Below are the code and all the weights of a small trained network. Each question names an input and a class and asks about switching units off, where a switched-off unit gives its printed mean instead of its output.

import numpy as np


def w(rows, s, z=0):
    codes = np.array(rows[::2]) - 128.0
    scale = np.full(codes.shape[1], s)
    scale[-1] = z or s
    return codes * scale


def f(y):
    return np.maximum(y, 0)


def log_softmax(a):
    a = a - a.max(-1, keepdims=True)
    return a - np.log(np.exp(a).sum(-1, keepdims=True))


def net(x, mask):
    res = np.array(x, float).reshape(1, 6) / 4 @ E
    y = f(res @ A[0][:, :-1].T + A[0][:, -1])
    res = res + np.where(mask, y, B[0][:, -1]) @ B[0][:, :-1]
    return log_softmax(res[-1] @ U[:, :-1].T + U[:, -1])


A, B = {}, {}
E = w([
[156,148,233,223,121,67,194],'x0',
[146,46,150,161,1,88,22],'x1',
[241,124,19,114,119,27,164],'x2',
[158,222,181,42,74,93,92],'x3',
[132,124,127,127,129,128,125],'x4',
[46,182,72,180,148,61,70],'x5',
],0.0073)
A[0] = w([
[201,83,164,62,141,176,188,251],'N0',
[208,38,161,89,88,172,140,205],'N1',
[121,51,78,161,176,144,125,45],'N2',
[54,157,83,203,141,75,90,254],'N3',
[97,57,83,179,150,159,139,46],'N4',
[123,38,76,192,143,152,141,161],'N5',
[117,182,164,55,84,101,84,116],'N6',
[124,131,228,229,122,104,182,72],'N7',
[105,218,112,107,224,128,178,74],'N8',
[119,208,168,79,84,113,83,88],'N9',
[82,43,13,20,138,208,76,103],'N10',
[192,145,149,191,122,54,195,93],'N11',
[144,48,152,168,19,92,21,78],'N12',
[157,198,137,42,73,111,89,81],'N13',
[83,194,79,144,145,35,49,187],'N14',
[156,184,147,65,76,96,94,86],'N15',
[138,229,156,54,145,112,137,100],'N16',
[139,47,154,151,23,88,23,65],'N17',
[2,164,228,151,142,224,83,102],'N18',
[236,147,7,113,134,26,159,90],'N19',
[115,148,61,18,124,152,60,70],'N20',
],0.0066,0.0049)
B[0] = w([
[144,193,105,219,68,197,118,229],'N0',
[123,218,122,202,56,174,113,215],'N1',
[92,55,213,208,158,73,195,166],'N2',
[147,184,143,192,59,207,112,254],'N3',
[103,54,210,190,137,62,167,166],'N4',
[49,91,206,182,118,66,163,208],'N5',
[101,65,174,185,122,107,178,185],'N6',
[127,210,198,23,166,28,54,193],'N7',
[236,116,46,128,197,178,184,202],'N8',
[112,45,165,179,123,100,175,178],'N9',
[142,231,228,96,169,36,83,239],'N10',
[153,155,192,47,143,62,52,188],'N11',
[206,163,34,102,248,145,208,227],'N12',
[88,52,185,196,139,93,195,183],'N13',
[177,183,136,210,66,212,121,234],'N14',
[81,54,177,194,132,98,186,175],'N15',
[113,58,154,202,173,114,215,184],'N16',
[216,160,36,93,254,151,219,219],'N17',
[248,15,90,47,104,165,54,239],'N18',
[214,3,150,57,72,179,35,243],'N19',
[145,206,231,135,144,41,103,195],'N20',
],0.0067,0.0079)
U = w([
[161,149,42,94,244,146,224,68],'0',
[74,26,181,190,124,66,200,61],'1',
[118,228,197,41,151,24,46,70],'2',
[165,10,110,31,71,168,36,72],'3',
[115,156,110,137,88,145,126,250],'4',
[130,216,117,203,38,202,120,21],'5',
[38,162,57,108,22,126,135,162],'6',
[4,93,6,2,62,48,186,4],'7',
],0.011)

Each question gives the input, the list of numbers given to net, and the class t.
The units are the neurons (one row each of A and B). Each row of codes is followed by its name. A weight is (code - 128) times the scale printed after its matrix; where a second scale follows, it is the last column's (A, B and U).
mask holds one flag per neuron, in row order. A switched-off neuron (its flag False) gives its mean, the last column of its row in B, instead of its output. The means were averaged over made-up inputs and are rounded, as every weight is.
A unit's drop is (log p(t) with every unit on - log p(t) with that unit switched off) / (log p(t) with every unit on - log p(t) with every unit switched off).
The circuit of an input: a set's keep is (log p(t) with only the set's units on - log p(t) with every unit switched off) / (log p(t) with every unit on - log p(t) with every unit switched off). Starting from the 12 units with the biggest drops (on a tie, the unit counted first), units are removed one at a time, each time the one whose removal leaves the highest keep (on an exact tie, the one counted first), for as long as the keep stays at least 0.8.
circuit, biggest first: the units of the circuit, biggest drop first
k most important neurons: the k neurons with the biggest drops, biggest first
drop when u is switched off: that unit's drop, to one decimal
input [-5,-3,-7,5,5,6], class 3: circuit, biggest first -> (N18)
input [0,-3,-5,6,3,6], class 1: circuit, biggest first -> (N16 N9)
input [7,-4,3,7,3,-5], class 1: 4 most important neurons -> (N16 N10 N15 N13)
input [7,4,2,-6,1,-7], class 2: circuit, biggest first -> (N7 N11)
input [-6,7,-3,-6,-8,-8], class 4: circuit, biggest first -> (N1 N10)
input [1,-3,6,-6,-8,5], class 4: circuit, biggest first -> (N3 N19)
input [-4,5,2,7,1,5], class 1: circuit, biggest first -> (N13 N15)
input [5,3,7,-4,3,-8], class 5: 2 most important neurons -> (N1 N0)
input [3,7,0,-6,-6,1], class 0: circuit, biggest first -> (N12 N17)
input [-2,8,6,-6,-2,6], class 0: 2 most important neurons -> (N12 N17)
input [-6,-3,-5,0,-5,-7], class 5: 4 most important neurons -> (N0 N1 N7 N19)
input [5,6,8,-4,5,-5], class 3: 2 most important neurons -> (N19 N11)
input [0,0,-4,-3,2,-5], class 5: 3 most important neurons -> (N19 N0 N1)
input [7,4,4,-3,-3,8], class 5: 2 most important neurons -> (N3 N14)
input [6,4,-4,0,0,5], class 2: circuit, biggest first -> (N7)
input [7,-2,1,0,-2,5], class 2: 3 most important neurons -> (N7 N11 N0)
input [1,6,5,-3,-4,8], class 5: 2 most important neurons -> (N3 N14)
input [-6,5,2,4,-4,-3], class 2: 3 most important neurons -> (N10 N20 N8)
input [6,0,5,0,1,-6], class 2: 2 most important neurons -> (N11 N7)
input [6,-8,-5,5,3,-2], class 0: circuit, biggest first -> (N8)
input [6,-2,-8,-3,-5,5], class 3: 2 most important neurons -> (N18 N10)
input [1,-6,5,-5,-4,8], class 5: circuit, biggest first -> (N3 N14)
input [1,-2,-1,4,-2,-5], class 5: 2 most important neurons -> (N0 N1)
input [7,6,-1,7,2,-3], class 1: 4 most important neurons -> (N15 N9 N6 N13)
input [8,8,6,-7,-4,5], class 0: 2 most important neurons -> (N12 N17)
input [5,5,6,4,4,3], class 3: drop when N11 is switched off -> 0.3
input [4,-5,8,5,4,-5], class 3: circuit, biggest first -> (N19)
input [5,3,4,-2,4,-7], class 5: drop when N5 is switched off -> 0.0
input [-6,0,7,1,0,5], class 3: drop when N0 is switched off -> 0.1
